How the objects are linked:
σ: SD->CD, ZP->RM, FS->TC, PC->JQ, MS->SJ, RQ->FH, SJ->FF, PZ->DG, TB->SM, GJ->DJ, CJ->SQ, DL->JJ, DG->DL, HL->FJ, TH->RQ, TT->CN, TJ->PZ, TG->PN, GD->ZQ, FM->ZD, JL->ZP, RJ->GQ, PR->GG, DH->TH, BL->GD, ZG->NL, GQ->PC, SQ->NB, ZQ->RC, JC->ZG, CN->QR, LF->TG, TR->PR, LJ->GL, LM->SD, JM->LM, TN->TJ, CD->GJ, HB->JM, RM->SF, GG->MS, BM->RT, NB->DH, QR->NJ, GL->RJ, PN->FS, QQ->QM, FH->TB, FF->NH, GS->LF, TC->HB, JG->TR, ZS->JG, SF->QQ, FJ->JL, NJ->GS, JQ->ZS, ZD->TN, RC->QZ, NH->BM, QM->NG, NL->BL, DJ->TT, RT->LJ, QZ->CJ, JJ->HL, NG->FM, SM->JC
ε: SD->LM, ZP->JL, FS->PN, PC->GQ, MS->GG, RQ->TH, SJ->MS, PZ->TJ, TB->FH, GJ->CD, CJ->QZ, DL->DG, DG->PZ, HL->JJ, TH->DH, TT->DJ, TJ->TN, TG->LF, GD->BL, FM->NG, JL->FJ, RJ->GL, PR->TR, DH->NB, BL->NL, ZG->JC, GQ->RJ, SQ->CJ, ZQ->GD, JC->SM, CN->TT, LF->GS, TR->JG, LJ->RT, LM->JM, JM->HB, TN->ZD, CD->SD, HB->TC, RM->ZP, GG->PR, BM->NH, NB->SQ, QR->CN, GL->LJ, PN->TG, QQ->SF, FH->RQ, FF->SJ, GS->NJ, TC->FS, JG->ZS, ZS->JQ, SF->RM, FJ->HL, NJ->QR, JQ->PC, ZD->FM, RC->ZQ, NH->FF, QM->QQ, NL->ZG, DJ->GJ, RT->BM, QZ->RC, JJ->DL, NG->QM, SM->TB
ξ: SD->RC, ZP->JQ, FS->ZG, PC->SF, MS->TJ, RQ->TG, SJ->PZ, PZ->BM, TB->FS, GJ->CJ, CJ->CN, DL->LJ, DG->RT, HL->RJ, TH->LF, TT->NB, TJ->NH, TG->SM, GD->CD, FM->MS, JL->PC, RJ->ZP, PR->ZD, DH->GS, BL->SD, ZG->JM, GQ->RM, SQ->QR, ZQ->GJ, JC->HB, CN->DH, LF->TB, TR->FM, LJ->FJ, LM->ZQ, JM->GD, TN->FF, CD->QZ, HB->BL, RM->ZS, GG->TN, BM->JJ, NB->NJ, QR->TH, GL->JL, PN->JC, QQ->TR, FH->PN, FF->DG, GS->FH, TC->NL, JG->NG, ZS->QM, SF->JG, FJ->GQ, NJ->RQ, JQ->QQ, ZD->SJ, RC->DJ, NH->DL, QM->PR, NL->LM, DJ->SQ, RT->HL, QZ->TT, JJ->GL, NG->GG, SM->TC
ψ: SD->FM, ZP->SM, FS->RM, PC->FS, MS->GJ, RQ->GL, SJ->DJ, PZ->SQ, TB->GQ, GJ->TN, CJ->FF, DL->DH, DG->NB, HL->RQ, TH->LJ, TT->PZ, TJ->CJ, TG->JL, GD->PR, FM->ZQ, JL->TB, RJ->TG, PR->SD, DH->RT, BL->TR, ZG->ZS, GQ->PN, SQ->NH, ZQ->GG, JC->JQ, CN->DG, LF->FJ, TR->LM, LJ->GS, LM->NG, JM->QM, TN->QZ, CD->ZD, HB->QQ, RM->JC, GG->CD, BM->QR, NB->BM, QR->DL, GL->LF, PN->ZP, QQ->NL, FH->RJ, FF->TT, GS->HL, TC->SF, JG->JM, ZS->HB, SF->ZG, FJ->FH, NJ->JJ, JQ->TC, ZD->RC, RC->MS, NH->CN, QM->BL, NL->JG, DJ->TJ, RT->NJ, QZ->SJ, JJ->TH, NG->GD, SM->PC
β: SD->PR, ZP->PN, FS->PC, PC->SM, MS->RC, RQ->HL, SJ->QZ, PZ->TT, TB->JL, GJ->MS, CJ->TJ, DL->QR, DG->CN, HL->GS, TH->JJ, TT->FF, TJ->DJ, TG->RJ, GD->NG, FM->SD, JL->TG, RJ->FH, PR->GD, DH->DL, BL->QM, ZG->SF, GQ->TB, SQ->PZ, ZQ->FM, JC->RM, CN->NH, LF->GL, TR->BL, LJ->TH, LM->TR, JM->JG, TN->GJ, CD->GG, HB->ZS, RM->FS, GG->ZQ, BM->NB, NB->DG, QR->BM, GL->RQ, PN->GQ, QQ->HB, FH->FJ, FF->CJ, GS->LJ, TC->JQ, JG->NL, ZS->ZG, SF->TC, FJ->LF, NJ->RT, JQ->JC, ZD->CD, RC->ZD, NH->SQ, QM->JM, NL->QQ, DJ->SJ, RT->DH, QZ->TN, JJ->NJ, NG->LM, SM->ZP
π: SD->BL, ZP->RJ, FS->TB, PC->JL, MS->FM, RQ->NJ, SJ->ZD, PZ->SJ, TB->LF, GJ->ZQ, CJ->GJ, DL->NH, DG->FF, HL->RT, TH->QR, TT->QZ, TJ->MS, TG->RQ, GD->JM, FM->TR, JL->GL, RJ->HL, PR->QM, DH->CN, BL->HB, ZG->FS, GQ->FJ, SQ->DJ, ZQ->LM, JC->PN, CN->CJ, LF->TH, TR->QQ, LJ->DL, LM->NL, JM->ZG, TN->GG, CD->GD, HB->JC, RM->GQ, GG->NG, BM->PZ, NB->TT, QR->SQ, GL->JJ, PN->FH, QQ->JQ, FH->GS, FF->TN, GS->DH, TC->SM, JG->SF, ZS->RM, SF->PC, FJ->LJ, NJ->NB, JQ->ZP, ZD->PR, RC->SD, NH->TJ, QM->ZS, NL->TC, DJ->RC, RT->DG, QZ->CD, JJ->BM, NG->JG, SM->TG

In the rows, 46 stands for zero.

The rows follow the links: the fewer symbols apart two objects are, the more alike their rows tend to be.

Each row is also shifted at random along 2 hidden directions that mean nothing.

Name the object of each row.
27,46,42,47,45,44,49,43,46,45,42,44,47,44,45,46,46,45,46,47,47,41,46,44,41,46,46,44,47,49,42,40,47,51,45,47,46,47,44,47,45,49,49,43,44,47,48,48,44,46,44,44,44,45 | SJ
32,45,41,43,49,43,49,46,49,39,42,41,44,44,46,44,52,54,45,40,42,44,41,48,38,42,52,43,43,45,38,45,49,49,46,47,42,44,48,44,49,46,42,49,45,44,45,46,47,49,49,45,46,44 | CN
51,49,50,46,44,46,41,46,45,49,48,48,48,45,44,46,45,47,45,48,48,47,45,44,52,44,45,47,45,43,53,45,43,41,48,45,45,48,43,47,42,45,48,40,44,50,49,47,46,42,42,43,46,48 | QQ
15,49,38,42,47,47,38,51,44,45,54,48,46,47,45,45,46,50,45,43,43,52,44,49,57,43,46,49,41,39,51,52,41,38,50,45,44,44,47,43,47,38,40,52,48,45,43,42,50,44,50,44,49,47 | RJ
53,44,46,44,47,48,44,48,44,46,50,47,43,49,47,45,43,44,46,44,43,49,47,48,49,48,44,47,45,44,46,52,44,42,44,45,47,42,48,43,49,42,41,53,49,41,41,42,47,46,50,49,47,45 | FH
70,46,51,43,47,46,42,49,46,44,49,46,44,46,46,45,48,50,45,43,44,50,43,48,49,43,48,47,43,41,49,51,45,40,47,45,44,44,47,44,47,42,42,47,47,45,44,44,48,47,47,47,48,46 | SM
32,45,42,46,46,44,50,44,47,43,41,43,46,44,46,46,48,47,46,45,45,41,45,45,38,45,48,43,46,49,40,41,48,51,45,47,45,46,45,46,47,49,47,45,44,46,47,47,45,47,46,45,44,44 | CJ
73,39,48,48,46,46,56,42,46,44,39,43,41,48,49,46,42,38,47,45,44,41,49,45,32,53,42,42,51,52,34,45,51,54,38,45,50,42,48,45,50,50,47,51,48,39,42,45,42,50,47,52,42,41 | DG
48,48,48,46,44,47,40,47,43,51,51,49,48,47,45,46,42,43,46,49,48,49,48,44,55,46,42,48,46,43,54,47,41,40,47,44,47,48,44,47,42,44,47,43,45,48,47,45,46,42,43,44,46,48 | SF
63,48,52,44,46,43,46,45,49,42,41,43,48,41,44,44,53,56,45,44,46,44,40,45,42,38,54,43,43,44,48,41,48,46,49,48,41,48,43,48,43,48,47,36,41,52,51,49,47,46,42,41,47,47 | NG
44,46,48,50,41,46,48,41,44,52,43,48,49,45,44,48,41,37,46,52,50,42,50,41,45,50,40,46,50,51,47,40,45,49,44,45,49,49,42,49,41,51,53,39,43,49,50,49,42,43,40,44,43,47 | FM
23,45,38,44,48,45,47,48,47,42,46,44,44,46,46,45,48,49,46,42,43,46,44,48,43,45,48,45,44,45,41,48,47,47,46,46,44,43,48,43,50,44,41,52,47,43,43,44,47,48,50,46,46,44 | DL
57,42,45,45,47,47,47,47,45,45,47,46,41,49,48,46,43,42,46,44,43,48,47,48,45,49,43,46,46,45,42,51,46,45,43,45,48,42,49,43,50,43,42,54,50,40,40,42,46,48,50,50,46,44 | RQ
47,43,43,43,49,45,48,48,48,40,44,43,42,46,47,44,50,50,45,40,42,46,43,49,40,44,50,44,43,44,38,49,49,47,45,46,44,42,49,43,51,44,40,52,48,41,42,44,47,50,51,48,46,43 | RT
31,48,44,43,48,41,47,45,50,39,40,41,48,40,44,44,56,59,45,41,45,42,38,46,40,36,56,43,41,44,44,39,49,48,50,48,39,48,44,47,44,48,46,39,41,51,51,49,47,47,44,40,47,46 | MS
22,48,39,38,53,40,46,50,55,29,40,37,46,38,45,41,66,73,44,33,39,44,30,51,37,28,66,41,34,38,39,43,52,47,54,50,34,44,47,43,49,43,37,44,42,50,48,47,52,51,50,39,50,45 | PZ
55,47,51,48,42,47,44,44,43,52,47,49,48,46,44,47,41,40,46,51,50,45,49,42,50,48,41,47,48,47,52,43,43,44,46,45,48,49,43,49,41,47,51,39,44,49,49,48,44,42,41,44,44,48 | JM
68,41,49,48,45,44,55,41,48,44,37,43,44,45,47,46,45,42,46,46,46,39,47,44,32,49,45,42,50,52,36,40,51,54,41,46,47,45,46,47,47,52,50,44,45,44,46,48,42,49,44,48,43,43 | DJ
22,44,39,48,45,46,49,44,44,47,44,46,45,47,46,47,42,40,46,47,46,42,49,44,42,50,42,45,49,50,40,43,46,51,43,45,48,45,46,46,47,48,48,49,46,43,45,45,44,46,47,47,43,44 | SQ

From each start, follow one symbol. Which object do you reach?
Answer with the object's name.
new walk
25,45,38,44,48,46,46,48,45,43,48,45,44,47,47,45,46,46,46,43,43,47,45,48,46,46,46,46,44,45,42,49,45,46,45,45,46,43,48,43,50,43,41,53,48,42,42,43,47,47,51,47,46,44
σ GS
new walk
51,48,49,45,45,47,40,47,44,48,50,48,47,46,45,46,45,46,45,47,47,49,46,45,54,44,45,48,44,42,54,48,42,40,48,45,45,47,44,46,43,43,45,43,45,48,47,45,47,43,44,44,47,48
β JQ
new walk
34,46,42,45,46,48,40,49,42,49,53,49,45,49,46,46,41,41,46,47,45,51,48,47,55,49,41,49,45,43,50,52,41,40,46,44,48,44,47,44,47,41,42,52,49,43,42,42,47,44,49,47,47,46
β RJ
new walk
74,47,54,46,45,45,45,45,47,46,44,45,47,44,45,45,48,49,45,46,47,46,44,44,46,42,48,45,45,44,50,44,46,44,47,46,44,48,44,48,42,47,48,38,43,50,49,48,46,45,42,44,46,47
β NL
new walk
55,48,50,44,46,46,40,48,46,46,50,47,47,45,45,45,47,50,45,45,46,50,44,47,53,42,48,47,43,41,53,49,43,39,49,45,44,47,45,45,44,43,44,43,45,48,47,45,48,44,45,44,48,48
β JC
new walk
41,49,47,47,42,47,40,46,43,52,50,50,49,46,44,47,41,41,46,51,49,48,49,43,56,47,41,49,47,45,55,46,41,41,47,44,47,49,43,48,41,45,49,41,45,49,48,46,45,41,42,43,46,48
ξ BL
new walk
57,42,45,43,50,44,51,46,50,37,41,40,42,44,47,44,52,53,46,39,41,44,41,49,34,43,52,42,43,45,35,46,51,50,44,47,43,42,49,43,51,46,41,50,47,42,43,45,47,51,50,48,46,43
π PZ
new walk
66,39,46,49,45,48,53,43,43,48,43,46,41,50,49,47,37,32,47,47,45,43,53,45,38,57,37,45,52,53,36,48,48,52,37,44,52,42,49,44,50,48,47,54,50,37,40,44,42,49,49,53,42,42
σ TH
new walk
32,46,41,42,49,46,41,50,46,43,51,46,44,47,46,44,47,50,45,42,42,50,43,49,51,44,48,47,42,41,47,52,44,41,48,45,44,43,48,43,49,40,39,52,48,43,42,42,49,46,51,46,48,45
ε GS
new walk
46,43,44,46,47,44,52,44,48,41,39,42,44,44,46,45,49,48,46,43,44,41,44,46,35,45,49,43,46,49,37,42,50,52,44,47,45,44,47,45,48,49,46,46,45,44,46,47,45,49,47,46,44,43
ψ PZ
new walk
46,48,48,43,47,42,47,45,51,39,40,41,48,40,44,44,57,60,45,41,45,42,38,46,39,36,57,42,41,44,44,39,50,48,50,49,39,48,44,47,44,48,46,37,41,52,51,50,47,47,43,40,47,47
ξ QZ
new walk
67,49,53,41,49,43,41,49,50,39,46,43,47,41,45,43,57,63,44,40,44,49,36,48,48,34,58,45,38,37,51,46,47,39,52,48,38,47,45,46,44,43,42,38,43,51,49,47,50,46,45,41,50,48
ξ QM
new walk
48,43,43,43,50,45,46,49,48,40,46,43,42,46,47,44,49,51,46,40,41,48,42,50,43,43,50,45,42,43,41,51,48,45,46,46,44,42,49,42,51,42,39,53,48,41,41,43,48,49,51,48,47,44
ε RT
new walk
38,46,45,46,46,43,50,43,48,42,40,43,47,42,45,45,50,50,45,45,46,41,43,45,39,42,50,43,45,48,42,40,49,51,46,47,44,47,44,47,45,49,48,41,43,48,49,49,45,47,44,43,45,45
ψ QZ
new walk
52,49,50,44,45,45,41,46,46,46,47,46,49,43,44,45,49,52,45,46,47,47,43,45,51,40,49,46,43,42,53,44,44,41,50,46,43,48,43,47,42,45,46,38,43,51,50,47,47,43,42,42,47,48
σ BL
new walk
43,48,46,45,45,48,39,48,43,50,52,49,47,48,45,46,42,43,46,48,46,50,47,46,56,46,42,49,45,42,54,50,41,39,47,44,47,46,45,45,44,42,44,46,47,46,45,44,47,42,46,45,47,48
ψ RM
new walk
39,45,43,48,43,50,41,47,40,54,53,52,45,51,46,48,35,33,46,51,47,50,53,45,56,54,35,50,49,46,51,52,40,41,43,43,52,45,46,45,46,42,46,52,50,42,41,42,45,42,47,49,45,46
ψ GQ
new walk
55,43,44,43,50,45,48,48,48,39,45,42,41,46,48,44,50,52,45,39,41,47,42,50,40,44,50,44,43,43,39,50,49,46,45,46,44,41,50,42,51,43,39,53,48,41,41,43,48,50,51,49,47,43
ξ LF
